Here is a tiny trained network, its code and every weight. The questions are about switching its units off for an input and a class, where a switched-off unit gives its printed mean instead of its output.

import numpy as np


def w(rows, s, z=0):
    codes = np.array(rows[::2]) - 128.0
    scale = np.full(codes.shape[1], s)
    scale[-1] = z or s
    return codes * scale


def f(y):
    return y / 2 * (1 + np.tanh(0.7978845608 * (y + 0.044715 * y**3)))


def log_softmax(a):
    a = a - a.max(-1, keepdims=True)
    return a - np.log(np.exp(a).sum(-1, keepdims=True))


def net(x, mask):
    res = np.array(x, float).reshape(1, 7) / 4 @ E
    y = f(res @ A[0][:, :-1].T + A[0][:, -1])
    res = res + np.where(mask, y, B[0][:, -1]) @ B[0][:, :-1]
    return log_softmax(res[-1] @ U[:, :-1].T + U[:, -1])


A, B = {}, {}
E = w([
[134,100,139,174,164,162,80],'x0',
[91,161,20,119,145,3,96],'x1',
[141,165,90,97,163,112,233],'x2',
[127,39,118,161,133,86,110],'x3',
[13,147,155,125,10,97,74],'x4',
[196,116,175,14,67,91,96],'x5',
[118,216,129,130,135,168,84],'x6',
],0.0054)
A[0] = w([
[152,36,156,117,91,131,193,187],'neuron 1',
[174,115,130,163,242,182,186,254],'neuron 2',
[152,52,100,96,102,39,54,191],'neuron 3',
[28,184,63,167,97,98,126,205],'neuron 4',
[157,135,231,67,61,172,136,209],'neuron 5',
[138,109,194,200,164,202,75,193],'neuron 6',
[170,170,85,146,255,134,128,233],'neuron 7',
[185,178,66,109,226,107,180,191],'neuron 8',
[23,173,81,175,95,100,123,205],'neuron 9',
[178,22,109,101,105,67,120,188],'neuron 10',
[157,50,153,86,82,125,211,214],'neuron 11',
[20,164,87,166,85,99,116,212],'neuron 12',
[121,122,147,215,210,192,57,193],'neuron 13',
[148,68,181,205,176,216,130,187],'neuron 14',
[180,186,57,105,225,118,179,195],'neuron 15',
[139,187,197,57,59,140,98,216],'neuron 16',
[54,99,78,126,60,28,90,246],'neuron 17',
[145,169,208,66,59,159,89,191],'neuron 18',
[141,137,187,69,28,142,115,215],'neuron 19',
],0.006,0.0033)
B[0] = w([
[158,111,212,152,219,112,155,185],'neuron 1',
[156,16,109,151,111,193,228,253],'neuron 2',
[158,86,129,140,161,43,19,199],'neuron 3',
[45,212,38,108,164,90,173,197],'neuron 4',
[180,184,224,84,121,231,114,220],'neuron 5',
[69,94,153,203,67,235,97,196],'neuron 6',
[167,42,24,113,29,137,179,228],'neuron 7',
[225,56,26,34,69,95,209,222],'neuron 8',
[27,211,49,128,154,93,160,195],'neuron 9',
[191,59,178,151,198,61,82,191],'neuron 10',
[180,130,202,108,215,108,152,202],'neuron 11',
[27,210,65,128,161,89,131,199],'neuron 12',
[71,62,72,199,19,192,97,199],'neuron 13',
[80,43,172,223,117,234,165,211],'neuron 14',
[223,73,3,27,55,93,228,224],'neuron 15',
[144,222,167,22,66,173,57,214],'neuron 16',
[76,163,92,110,217,13,59,235],'neuron 17',
[153,214,216,63,51,203,49,206],'neuron 18',
[149,217,218,63,133,152,66,214],'neuron 19',
],0.0057,0.0052)
U = w([
[161,78,142,131,215,29,35,85],'0',
[153,109,218,165,238,169,208,9],'1',
[157,233,215,44,54,176,51,204],'2',
[15,234,55,121,175,78,134,254],'3',
[80,76,120,255,46,202,113,67],'4',
[224,90,37,51,73,119,215,123],'5',
],0.0064,0.00071)

Each question gives the input, the list of numbers given to net, and the class t.
The units are the neurons (one row each of A and B). Each row of codes is followed by its name. A weight is (code - 128) times the scale printed after its matrix; where a second scale follows, it is the last column's (A, B and U).
mask holds one flag per neuron, in row order. A switched-off neuron (its flag False) gives its mean, the last column of its row in B, instead of its output. The means were averaged over made-up inputs and are rounded, as every weight is.
A unit's drop is (log p(t) with every unit on - log p(t) with that unit switched off) / (log p(t) with every unit on - log p(t) with every unit switched off).
The circuit of an input: a set's keep is (log p(t) with only the set's units on - log p(t) with every unit switched off) / (log p(t) with every unit on - log p(t) with every unit switched off). Starting from the 12 units with the biggest drops (on a tie, the unit counted first), units are removed one at a time, each time the one whose removal leaves the highest keep (on an exact tie, the one counted first), for as long as the keep stays at least 0.8.
circuit, biggest first: the units of the circuit, biggest drop first
most important unit: the unit with the biggest drop
k most important neurons: the k neurons with the biggest drops, biggest first
drop of u: that unit's drop, to one decimal
input [0,7,3,5,3,2,-4], class 0: most important unit	neuron 3
input [8,-1,2,7,-3,-3,-4], class 4: circuit, biggest first	[neuron 13; neuron 14]
input [-5,-7,-3,-5,-6,4,-6], class 1: circuit, biggest first	[neuron 1; neuron 11]
input [0,-7,6,-8,-3,0,8], class 5: 3 most important neurons	[neuron 15; neuron 2; neuron 8]
input [8,-5,3,5,-7,5,3], class 4: circuit, biggest first	[neuron 14; neuron 6]
input [-2,-4,2,-8,8,-5,-1], class 3: circuit, biggest first	[neuron 9; neuron 12]
input [2,-6,1,3,-1,6,-1], class 2: circuit, biggest first	[neuron 18; neuron 5]
input [6,-6,-6,3,1,3,-8], class 1: 2 most important neurons	[neuron 1; neuron 11]
input [7,-8,6,6,5,0,-5], class 1: 3 most important neurons	[neuron 1; neuron 11; neuron 7]
input [-4,7,-7,-4,-4,4,-6], class 0: drop of neuron 16	0.0
input [8,7,-6,5,-5,-4,4], class 4: drop of neuron 13	0.2
input [6,1,-2,4,4,-2,1], class 3: drop of neuron 13	-0.1
